Below are the code and all the weights of a small trained network. Each question names an input and a target symbol and asks about switching units off, where a switched-off unit gives its printed mean instead of its output.

import numpy as np


def w(rows, s, z=0):
    codes = np.array(rows[::2]) - 128.0
    scale = np.full(codes.shape[1], s)
    scale[-1] = z or s
    return codes * scale


def norm(h):
    return h / np.sqrt((h * h).mean(-1, keepdims=True) + 1e-5)


def f(y):
    return y / 2 * (1 + np.tanh(0.7978845608 * (y + 0.044715 * y**3)))


def softmax(a):
    e = np.exp(a - a.max(-1, keepdims=True))
    return e / e.sum(-1, keepdims=True)


def log_softmax(a):
    a = a - a.max(-1, keepdims=True)
    return a - np.log(np.exp(a).sum(-1, keepdims=True))


def net(x, mask):
    ids = ['αβγδεζημξπστφω'.index(c) for c in x.split()]
    T = len(ids)
    res = E[ids] + P[:T]
    u = 0
    for l in range(2):
        r = norm(res)
        for j in range(3):
            rows = slice(2 * j, 2 * j + 2)
            q, k, v = (r @ M[l][rows].T for M in (Q, K, V))
            z = softmax(np.where(np.tri(T) > 0, q @ k.T / 2**0.5, -1e9)) @ v
            o = O[l][rows]
            res = res + np.where(mask[u + j], z, o[:, -1]) @ o[:, :-1]
        u += 3
        y = f(norm(res) @ A[l][:, :-1].T + A[l][:, -1])
        res = res + np.where(mask[u : u + 12], y, B[l][:, -1]) @ B[l][:, :-1]
        u += 12
    return log_softmax(norm(res)[-1] @ U[:, :-1].T + U[:, -1])


Q, K, V, O, A, B = {}, {}, {}, {}, {}, {}
E = w([
[31,85,106,191,88],'α',
[103,172,66,141,70],'β',
[143,69,171,116,70],'γ',
[94,81,212,90,124],'δ',
[161,70,38,179,127],'ε',
[87,154,151,120,91],'ζ',
[125,214,146,36,99],'η',
[133,125,156,130,114],'μ',
[86,163,79,94,102],'ξ',
[92,53,49,187,47],'π',
[13,121,246,87,185],'σ',
[88,139,124,165,85],'τ',
[177,144,117,132,53],'φ',
[149,112,96,167,84],'ω',
],0.014)
P = w([
[159,94,180,114,241],'0',
[24,25,148,27,20],'1',
[186,143,117,214,98],'2',
[108,145,173,164,203],'3',
[37,60,142,15,11],'4',
[189,149,106,202,99],'5',
[105,145,169,159,211],'6',
[39,76,150,2,18],'7',
[194,146,94,192,100],'8',
[109,146,167,157,214],'9',
[31,81,138,4,20],'10',
[195,151,92,187,93],'11',
[112,147,168,152,219],'12',
[33,80,146,7,26],'13',
],0.0091)
Q[0] = w([
[75,25,139,110,21],'L0H0',
[178,50,39,105,79],'L0H0',
[12,89,58,7,104],'L0H1',
[72,156,101,2,102],'L0H1',
[159,154,198,158,162],'L0H2',
[110,148,172,237,108],'L0H2',
],0.0071)
K[0] = w([
[157,155,127,195,237],'L0H0',
[202,175,44,69,177],'L0H0',
[61,74,22,116,254],'L0H1',
[89,189,121,69,183],'L0H1',
[132,77,152,163,12],'L0H2',
[66,108,128,167,81],'L0H2',
],0.0084)
V[0] = w([
[95,144,127,166,151],'L0H0',
[84,72,130,111,73],'L0H0',
[131,159,146,163,254],'L0H1',
[101,140,171,155,82],'L0H1',
[72,90,101,27,183],'L0H2',
[177,121,159,137,120],'L0H2',
],0.0043)
O[0] = w([
[135,150,93,97,122,248],'L0H0',
[90,255,96,89,135,255],'L0H0',
[144,92,102,14,201,98],'L0H1',
[37,104,190,167,110,252],'L0H1',
[122,62,129,160,47,195],'L0H2',
[188,106,167,119,109,23],'L0H2',
],0.0036,0.00095)
A[0] = w([
[173,56,89,99,43,143],'L0N0',
[117,204,205,159,192,2],'L0N1',
[91,135,187,103,154,121],'L0N2',
[140,142,107,30,55,85],'L0N3',
[94,164,119,166,120,106],'L0N4',
[119,58,200,118,104,27],'L0N5',
[123,98,80,90,162,79],'L0N6',
[118,115,191,198,254,94],'L0N7',
[48,174,92,95,125,105],'L0N8',
[249,182,182,149,141,51],'L0N9',
[133,82,225,34,115,114],'L0N10',
[166,149,17,252,139,176],'L0N11',
],0.0095,0.0062)
B[0] = w([
[80,142,125,143,118,212],'L0N0',
[106,162,145,99,78,138],'L0N1',
[150,126,87,109,80,165],'L0N2',
[84,79,163,161,162,186],'L0N3',
[131,146,144,134,164,156],'L0N4',
[132,181,118,169,147,145],'L0N5',
[128,171,110,146,135,116],'L0N6',
[172,132,145,83,122,176],'L0N7',
[142,120,96,176,131,186],'L0N8',
[107,70,174,46,120,128],'L0N9',
[117,121,67,176,112,211],'L0N10',
[105,143,157,245,102,254],'L0N11',
],0.012,0.0065)
Q[1] = w([
[101,182,115,80,197],'L1H0',
[107,113,164,62,86],'L1H0',
[250,234,162,133,146],'L1H1',
[151,61,68,57,116],'L1H1',
[95,63,58,154,141],'L1H2',
[65,70,90,65,82],'L1H2',
],0.014)
K[1] = w([
[173,220,107,50,208],'L1H0',
[113,110,150,63,74],'L1H0',
[114,251,158,116,58],'L1H1',
[196,87,138,61,175],'L1H1',
[142,53,53,166,169],'L1H2',
[184,28,80,4,147],'L1H2',
],0.013)
V[1] = w([
[93,228,63,67,170],'L1H0',
[193,158,120,111,128],'L1H0',
[199,168,99,113,121],'L1H1',
[193,78,216,134,132],'L1H1',
[148,103,160,47,158],'L1H2',
[243,146,99,150,172],'L1H2',
],0.011)
O[1] = w([
[126,65,118,255,116,21],'L1H0',
[84,52,162,175,22,2],'L1H0',
[165,253,102,97,103,38],'L1H1',
[113,190,242,209,144,83],'L1H1',
[175,137,118,251,86,32],'L1H2',
[133,145,118,158,220,69],'L1H2',
],0.0088,0.0067)
A[1] = w([
[103,116,87,59,71,123],'L1N0',
[183,72,153,35,141,170],'L1N1',
[125,77,50,68,108,141],'L1N2',
[143,4,155,87,137,120],'L1N3',
[235,117,142,181,97,15],'L1N4',
[198,59,125,149,42,149],'L1N5',
[183,63,62,220,147,6],'L1N6',
[160,208,69,125,40,30],'L1N7',
[197,100,121,187,247,1],'L1N8',
[95,128,116,127,176,52],'L1N9',
[141,189,191,207,95,65],'L1N10',
[167,189,58,124,97,223],'L1N11',
],0.014,0.0055)
B[1] = w([
[122,144,185,135,89,248],'L1N0',
[188,87,45,117,130,198],'L1N1',
[217,177,161,150,131,255],'L1N2',
[135,102,111,129,205,194],'L1N3',
[23,164,142,26,152,135],'L1N4',
[43,121,85,31,73,179],'L1N5',
[100,94,81,206,135,158],'L1N6',
[130,146,180,222,170,154],'L1N7',
[190,85,148,149,27,129],'L1N8',
[119,99,137,154,112,157],'L1N9',
[248,93,137,82,141,185],'L1N10',
[86,143,116,198,129,189],'L1N11',
],0.013,0.0064)
U = w([
[85,227,142,49,167,1],'α',
[117,82,108,93,254,58],'β',
[147,213,124,204,168,96],'γ',
[102,84,111,80,72,127],'δ',
[107,115,55,175,37,83],'ε',
[67,64,216,150,169,251],'ζ',
[143,75,55,215,167,125],'η',
[138,161,242,138,213,134],'μ',
[117,158,206,98,71,89],'ξ',
[169,206,25,116,119,182],'π',
[122,198,168,187,62,76],'σ',
[146,71,110,89,108,238],'τ',
[77,202,82,147,200,192],'φ',
[170,70,182,183,92,215],'ω',
],0.013,0.0021)

Each question gives the input, a string of symbols that net reads in full, and the target symbol t.
The units are the heads (2 rows each of Q, K, V and O) and the neurons (one row each of A and B). Each row of codes is followed by its name. A weight is (code - 128) times the scale printed after its matrix; where a second scale follows, it is the last column's (O, A, B and U).
mask holds one flag per unit, layer by layer, with each layer's heads first. A switched-off unit (its flag False) gives its mean, the last column of its rows in O or B, instead of its output. The means were averaged over made-up inputs and are rounded, as every weight is.
A unit's drop is (log p(t) with every unit on - log p(t) with that unit switched off) / (log p(t) with every unit on - log p(t) with every unit switched off).
The circuit of an input: a set's keep is (log p(t) with only the set's units on - log p(t) with every unit switched off) / (log p(t) with every unit on - log p(t) with every unit switched off). Starting from the 12 units with the biggest drops (on a tie, the unit counted first), units are removed one at a time, each time the one whose removal leaves the highest keep (on an exact tie, the one counted first), for as long as the keep stays at least 0.8.
units of the circuit, in order: the units of the circuit, biggest drop first
most important unit: the unit with the biggest drop
k most important neurons: the k neurons with the biggest drops, biggest first
top k neurons in layer l: the k neurons of layer l with the biggest drops, biggest first
heads that matter: for each layer, one digit per head in row order, 1 if its drop is at least 0.15 and else 0, layers parted by /
input α τ ω ζ μ α ε β, target ζ: 2 most important neurons	L0N7, L0N0
input β δ α ε ξ δ ξ ξ τ, target μ: most important unit	L0N11
input ε φ μ γ ξ, target ξ: top 3 neurons in layer 0	L0N11, L0N5, L0N0
input β α ξ, target φ: 3 most important neurons	L0N11, L1N0, L1N2
input ξ ξ ω ω β α φ ζ ω φ φ, target π: top 2 neurons in layer 1	L1N2, L1N1
input δ β α τ ζ, target φ: 3 most important neurons	L0N10, L0N7, L0N11
input τ β ω ω β σ γ, target π: heads that matter	000 / 001
input η ξ γ α α α α γ ξ α ξ, target σ: 3 most important neurons	L0N11, L0N0, L0N9
input τ μ α, target ζ: units of the circuit, in order	L1H2, L1N1
input τ α φ γ η γ α ξ ε ω ξ η τ, target α: units of the circuit, in order	L1H2, L0N1
input τ γ γ, target τ: 2 most important neurons	L1N1, L0N10
input ζ α ξ γ α σ β π τ ξ φ τ α μ, target β: heads that matter	010 / 010
input η δ ξ ξ ξ μ β ζ σ τ σ β φ η, target σ: heads that matter	010 / 001
input ζ α ε α μ η ξ α ω π δ ξ ξ β, target β: 2 most important neurons	L0N3, L0N10
input ξ δ φ, target ξ: 2 most important neurons	L0N11, L0N9
input σ ω ξ ξ ζ ξ β γ, target ε: 4 most important neurons	L0N11, L0N0, L0N7, L0N10
input δ ζ δ α π ω η ξ η τ ω α α δ, target φ: 2 most important neurons	L0N10, L0N11
input η η ε γ τ η ξ α μ α η, target σ: 4 most important neurons	L0N11, L0N10, L0N0, L0N9
input ξ π τ η, target ε: 2 most important neurons	L0N11, L1N5
input ξ β β β β π ω η φ τ α ξ τ α, target π: 3 most important neurons	L0N11, L1N2, L0N6
input φ ζ ω α ζ α γ ξ, target ω: most important unit	L0N9
input ω τ β μ, target ξ: top 2 neurons in layer 0	L0N11, L0N1
input τ ω ξ η ξ α α γ, target η: top 2 neurons in layer 0	L0N11, L0N7
input β β α η τ σ, target σ: most important unit	L0N2
